Below are the code and all the weights of a small trained network. Each question names an input and a class and asks about switching units off, where a switched-off unit gives its printed mean instead of its output.

import numpy as np


def w(rows, s, z=0):
    codes = np.array(rows[::2]) - 128.0
    scale = np.full(codes.shape[1], s)
    scale[-1] = z or s
    return codes * scale


def f(y):
    return y / 2 * (1 + np.tanh(0.7978845608 * (y + 0.044715 * y**3)))


def log_softmax(a):
    a = a - a.max(-1, keepdims=True)
    return a - np.log(np.exp(a).sum(-1, keepdims=True))


def net(x, mask):
    res = np.array(x, float).reshape(1, 8) / 4 @ E
    y = f(res @ A[0][:, :-1].T + A[0][:, -1])
    res = res + np.where(mask, y, B[0][:, -1]) @ B[0][:, :-1]
    return log_softmax(res[-1] @ U[:, :-1].T + U[:, -1])


A, B = {}, {}
E = w([
[142,136,142,154,29,178,145,103,130],'x0',
[103,99,77,87,168,122,148,106,126],'x1',
[113,40,160,122,149,183,26,203,205],'x2',
[138,168,143,201,93,234,105,202,51],'x3',
[134,102,203,105,154,86,75,157,159],'x4',
[31,148,40,42,86,161,158,170,174],'x5',
[149,153,141,159,197,94,134,172,49],'x6',
[94,214,254,76,95,114,142,130,146],'x7',
],0.0075)
A[0] = w([
[188,131,99,161,149,144,147,88,16,253],'neuron 1',
[95,104,72,140,235,114,153,130,67,155],'neuron 2',
[210,174,164,161,108,106,204,86,105,166],'neuron 3',
[85,91,84,128,77,194,156,140,135,179],'neuron 4',
[56,142,117,66,123,104,147,152,135,166],'neuron 5',
[111,125,70,127,6,123,144,178,134,129],'neuron 6',
[174,158,128,128,135,92,169,49,52,176],'neuron 7',
[143,126,210,172,158,174,53,159,155,206],'neuron 8',
[120,183,155,148,110,47,188,51,119,152],'neuron 9',
[102,161,76,116,15,188,116,126,149,177],'neuron 10',
[152,168,209,169,127,143,101,198,95,224],'neuron 11',
[147,130,137,181,169,163,65,159,80,148],'neuron 12',
[119,30,137,116,162,68,80,84,255,132],'neuron 13',
[151,171,123,158,45,88,184,67,97,179],'neuron 14',
[198,160,176,210,122,168,71,145,101,158],'neuron 15',
[157,52,98,122,200,124,115,107,169,222],'neuron 16',
[92,123,163,43,155,88,124,169,191,186],'neuron 17',
[61,114,126,49,183,78,105,121,208,214],'neuron 18',
[129,86,67,185,174,137,154,129,40,129],'neuron 19',
[171,112,234,203,145,150,49,187,73,146],'neuron 20',
[115,157,100,187,14,229,109,154,154,197],'neuron 21',
[44,199,167,58,188,98,153,150,162,170],'neuron 22',
[160,164,40,148,156,111,136,98,49,191],'neuron 23',
],0.0075,0.0034)
B[0] = w([
[104,97,116,165,155,102,145,110,69,254],'neuron 1',
[153,135,73,134,108,96,141,137,87,223],'neuron 2',
[81,130,187,139,190,117,107,78,113,210],'neuron 3',
[187,167,113,191,96,164,141,120,195,203],'neuron 4',
[120,173,106,96,92,135,156,142,121,193],'neuron 5',
[155,137,149,137,100,139,169,99,156,190],'neuron 6',
[106,120,146,120,148,79,138,85,102,223],'neuron 7',
[139,97,172,140,126,150,74,177,143,227],'neuron 8',
[75,166,180,100,153,74,132,91,119,218],'neuron 9',
[132,183,160,154,79,200,196,87,211,220],'neuron 10',
[110,122,185,114,153,179,119,161,104,225],'neuron 11',
[119,90,117,187,129,162,97,159,89,203],'neuron 12',
[170,52,122,70,96,72,58,100,254,251],'neuron 13',
[110,153,177,140,172,140,149,78,133,221],'neuron 14',
[109,92,180,165,168,161,102,159,76,219],'neuron 15',
[157,74,60,157,96,63,92,117,178,223],'neuron 16',
[145,137,90,59,94,104,104,156,129,224],'neuron 17',
[128,140,91,58,88,113,118,158,174,254],'neuron 18',
[167,96,80,186,138,108,164,118,78,224],'neuron 19',
[113,91,173,156,146,129,87,177,84,249],'neuron 20',
[136,134,172,179,92,194,165,123,162,243],'neuron 21',
[110,174,106,57,132,132,130,153,96,216],'neuron 22',
[142,121,104,154,127,85,164,100,95,238],'neuron 23',
],0.0091,0.0077)
U = w([
[140,192,142,196,57,226,182,87,179,145],'0',
[162,59,97,64,105,65,43,119,214,180],'1',
[84,246,90,13,107,122,137,207,93,111],'2',
[101,70,195,188,178,178,38,253,77,124],'3',
[167,97,16,208,166,80,146,119,55,2],'4',
[50,167,203,126,229,64,135,8,84,124],'5',
],0.0069,0.00077)

Each question gives the input, the list of numbers given to net, and the class t.
The units are the neurons (one row each of A and B). Each row of codes is followed by its name. A weight is (code - 128) times the scale printed after its matrix; where a second scale follows, it is the last column's (A, B and U).
mask holds one flag per neuron, in row order. A switched-off neuron (its flag False) gives its mean, the last column of its row in B, instead of its output. The means were averaged over made-up inputs and are rounded, as every weight is.
A unit's drop is (log p(t) with every unit on - log p(t) with that unit switched off) / (log p(t) with every unit on - log p(t) with every unit switched off).
The circuit of an input: a set's keep is (log p(t) with only the set's units on - log p(t) with every unit switched off) / (log p(t) with every unit on - log p(t) with every unit switched off). Starting from the 12 units with the biggest drops (on a tie, the unit counted first), units are removed one at a time, each time the one whose removal leaves the highest keep (on an exact tie, the one counted first), for as long as the keep stays at least 0.8.
circuit, biggest first: the units of the circuit, biggest drop first
most important unit: the unit with the biggest drop
top k neurons: the k neurons with the biggest drops, biggest first
drop when u is switched off: that unit's drop, to one decimal
input [-5,0,8,0,2,-5,0,-8], class 1: top 3 neurons	neuron 13; neuron 16; neuron 21
input [-8,4,5,-7,-5,4,5,8], class 2: most important unit	neuron 22
input [4,-7,6,-4,-1,7,-6,0], class 0: top 2 neurons	neuron 10; neuron 21
input [8,-1,-7,7,3,-5,3,4], class 5: top 2 neurons	neuron 3; neuron 14
input [-8,8,-4,5,-3,0,-4,6], class 2: circuit, biggest first	neuron 22; neuron 5
input [3,1,-4,8,0,2,8,8], class 3: top 2 neurons	neuron 11; neuron 20
input [0,8,0,3,-5,3,-3,-6], class 0: top 2 neurons	neuron 10; neuron 4
input [4,-7,-3,-1,5,-6,7,3], class 3: top 2 neurons	neuron 20; neuron 15
input [-7,8,-3,-6,-6,2,-5,5], class 2: top 2 neurons	neuron 22; neuron 5
input [-2,-4,-1,-8,-1,7,1,3], class 2: drop when neuron 22 is switched off	0.2
input [-5,4,4,-7,-6,7,3,6], class 2: drop when neuron 22 is switched off	0.6
input [-7,-6,2,-7,-8,-2,5,2], class 1: drop when neuron 9 is switched off	-0.1
input [1,-2,1,0,5,6,1,6], class 2: drop when neuron 17 is switched off	0.0
input [5,-8,-7,5,-5,0,1,0], class 5: most important unit	neuron 3
